In the rows, 128 means zero.
Each row is followed by its class. Each block has new classes.
[147 149 138 148 133 140  94 104 137 136 106 135 130 130 127 122 137   4
 147 133 129 136 140  99 131 111 125 126 142 120 140 139 104 104 125 126
 215 139 136  87 131 191 128 130 134 115 122 104 135 128 115 165 125 139
 133 140 156 152 117 135 131 133 134 121 124 110 131  80 136 129 144] : [86]
[110 139 162 103 122 130 163 128 127 146 121 135 140 114 142 131 168  85
  89 129 141 143 106  65 138 118 124 123 131 126 153 119 165 127 129 134
  60 123 131  85 141 139 134 122 156 187 116 116 143 142 115 124 129 143
 121 107 119  38 113 110 149 144 139 108  93 124 121 128 138 137  72] : [84]
[ 97 149 126 108 124 123 146 131 131 148 122 144 124 102 121 136 168  98
 103 123 143 133 124  70 129 124 128 126 117 124 148 120 140 126 127 119
  92 126 139  79 139 159 132 119 154 151 117  94 130 156 124 101 130 164
 129 123 137 142 126 111 150 139 125 124  65 118 112 142 126 142 108] : [84]
[109 150 155 121 129 139 109 123 131 159 123 115 115 117 132 127 164  33
 112 123 134 139 133  87 136  98 130 128 133 134 140 130 120 120 130 123
 123 134 134  97 141 157 121 123 137 148 131 115 129 134 132 127 141 147
 139 117 115 129 113 112 129 121 127 117  97 123 128 113 138 131 108] : [84]
[147 154 143 151 107 132  99 109 139 142 149 130 132 118 130 121 155 108
 132 136 110 127 117 108 128  99 139 126 143 119 106 130 152 115 124 113
 139 131 152  85 159 171 133 124 134 188 134 104 139 139 126 151 136 169
 133 115 158 135 110 105 115 131 131 107 130 130 123 129 117 135 118] : [86]
[120 150 145 115 119 147 138 127 117 148 113 135 118 100 141 138 175  88
  86 122  94 134 120  54 140 106 119 136 132 120 169 126 163 124 130 123
 102 125 142  91 170 153 132 123 161 161 131 118 132 116 123 113 129 147
 136 125 116 139 116 114 135 130 122 125 101 112 124 125 150 136 102] : [84]
[130 134 141 174 136 137 115 133 127 131 106 128 101 115 122 125 187  90
 122 119 117 132 124  95 144 104 111 133 130 117 122 128 138 110 115 130
 123 134 151  62 168 150 147 138 156 169 120 120 141 129 124 178 134 167
 153  99 151 147  75 112 138 149 130 119 141  88 113 128 119 130  77] : [81]
[111 134 161 116 138 135 141 121 121 150 120 139  94  96 143 138 156 105
  89 114 123 134 142  61 141 110 110 130 131 125 150 125 151 117 140 140
  83 130 116  89 128 147 134 129 148 167 118 119 138 125 112 111 111 138
 143  91 101 127 116 124 149 130 137 113  94 116 118 120 162 133  90] : [84]
[124 151 132 109 110 146 129  99 133 131 132 125 132 117 136 108 117  76
 164 135 123 118 140 126 116 120 143 118 147 113 132 126 104 127 134 126
 187 122 129 105 161 164 111 115 109  93 116 119 123 123 140 143 118 146
 133 169 134 130 137 138 120 125 130 126  81 127 142 125 120 152 120] : [86]
[121 146 145 137 119 106 129 134 171 137 106 139 110 124 120 113 144  85
 137 124 134 127 132  88 121 108 109 123 141 126 123 121 145 109 115 132
  95 132 134  97 163 157 132 133 157 136  92 130 138 137 115 163 117 165
 133 122 138 142 101 113 130 149 119 115 117 117 131 132 116 119  93] : [81]
[129 139 132 127 120 133 148 134 130 140 124 138 118 134 127 106 153  96
 145 127 120 119 136 102 128 137 134 122 149 114 117 125 151 121 134 133
  97 123 137 106 142 156 137 130 149 147 109 136 135 143 134 150 135 160
 131 131 149 135 124 113 123 153 124 126  99 124 113 132 108 114 122] : [81]
[153 155 133 166 122 132  94 112 115 137 116 127 135 136 120 136 172  99
 118 133 137 145 139  82 138  88 133 133 135 114 136 116 136 116 122 112
 169 140 153  58 125 155 129 132 137 165 111 121 124 130 117 151 136 149
 129 121 144 148 110 131 130 141 133 116 118 116 127 138 112 122 100] : [86]
[127 139 139 125 119 146 149 137 130 140 102 134 118 127 129 110 143  81
 113 117 122 126 130  62 129  90 127 126 145 127 128 111 141 106 113 142
 103 128 149  67 173 159 142 136 152 157 113 132 148 129 121 151 134 170
 128 119 131 135 105 108 131 139 126  99 120 116 127 110 126 141  76] : [81]
[157 167 142 151 128 137 119 134 131 146 101 146 117 107 143 115 146  96
 144 136 108 101 134 103 125  90 125 113 148 118 129 131 108 142 131 116
 204 138 147  83 114 159 123 123 149 121 130 102 139 129 119 161 136 165
 144 133 139 120 109 127 123 124 122 108 135 131 120 123 136 109 128] : [86]
[116 126 136 146 114 138 127 142 151 153 102 128 118 131 125 110 142  87
 132 122 135 119 130 109 126 115 118 126 140 133 106 125 134 115 119 114
 102 127 160  90 163 154 132 123 139 162 119 124 135 139 144 131 123 188
 163 110 136 164  93  97 125 131 151 127 106 113 120 115 115 120  83] : [81]
[141 163 121 148 139 147 107 128 119 144 125 123 139 124 128 137 157 107
 128 136 127 141 136  92 136 111 127 118 139 115 142 151 129 121 126 121
 188 130 156  70 152 157 132 121 136 122 114 130 134 122 107 159 129 139
 118 138 137 160 125 136 137 138 120 121 133 122 136 130 119 123  96] : [86]
[135 177 131 138 121 155 122 101 128 151 107 129 135 100 137 119 149 107
 138 125 122 150 145 106 143 104 145 132 144 122 125 136 128 112 132 121
 181 115 148  68 170 164 140 114 152 151 107 117 138 112 100 145 131 141
 145 139 136 149  90 134 163 129 126  90 113 141 126 128 105 134 102] : [86]
[130 134 136 133 119 136 112 128 128 140  97 137 109 114 131 108 147 101
 140 125 130 124 128 131 132 111 128 125 138 136 135 127 137 114 107 121
 178 107 116  99 148 168 130 122 139 129 125 120 121 132 103 159 136 143
 128 125 141 141 106 115 132 130 128 124 100 112 122 124 104 137 130] : [86]
[135 139 121 156 119 150 131 127 125 136 120 119 110 107 127 121 155  94
 126 139 128 111 137  82 128 117 107 120 143 121 137 148 137 114 107 124
 120 129 157  70 175 150 135 122 176 164  93 130 133 142 137 139  93 173
 150 109 137 146 100 111 148 189 105 118  45 103 115 129 164 118  76] : [81]
[131 129 140 153 130 146 120 128 127 135 122 109  96 122 114 144 185  91
 141 122 125 129 135  98 113 134 116 131 133 112 129 141  90 120 126 120
 132 139 144  79 169 160 131 129 144 130 113 128 130 141 139 146 129 166
 149 129 131 142 110 112 126 144 120 124  87 109 111 129 140 139 122] : [81]
[128 151 133 139 120 133 113 123 124 139 107 131 126 124 132 112 157 115
 123 125 131 162 136 105 136  95 128 128 140 131 129 138 126 112 122 113
 167 138 135  93 135 146 128 129 136 140 121 109 132 120 116 164 140 120
 137 117 148 141 120 121 135 128 132 103 146 123 127 129  97 129 161] : [86]
[135 129 136 136 130 141 116 131 111 152  64 121 137 126 127 129 135  98
 124 127 134 150 126  91 144  98 139 103 147 120 194 134 137 101 134 134
 193 143 129  91 151 151 135 121 146 130 129 128 128 120 126 174 130 151
 133 150 121 148 110 120 135 126 144 109 135 129  98 121 123 126  88] : [86]
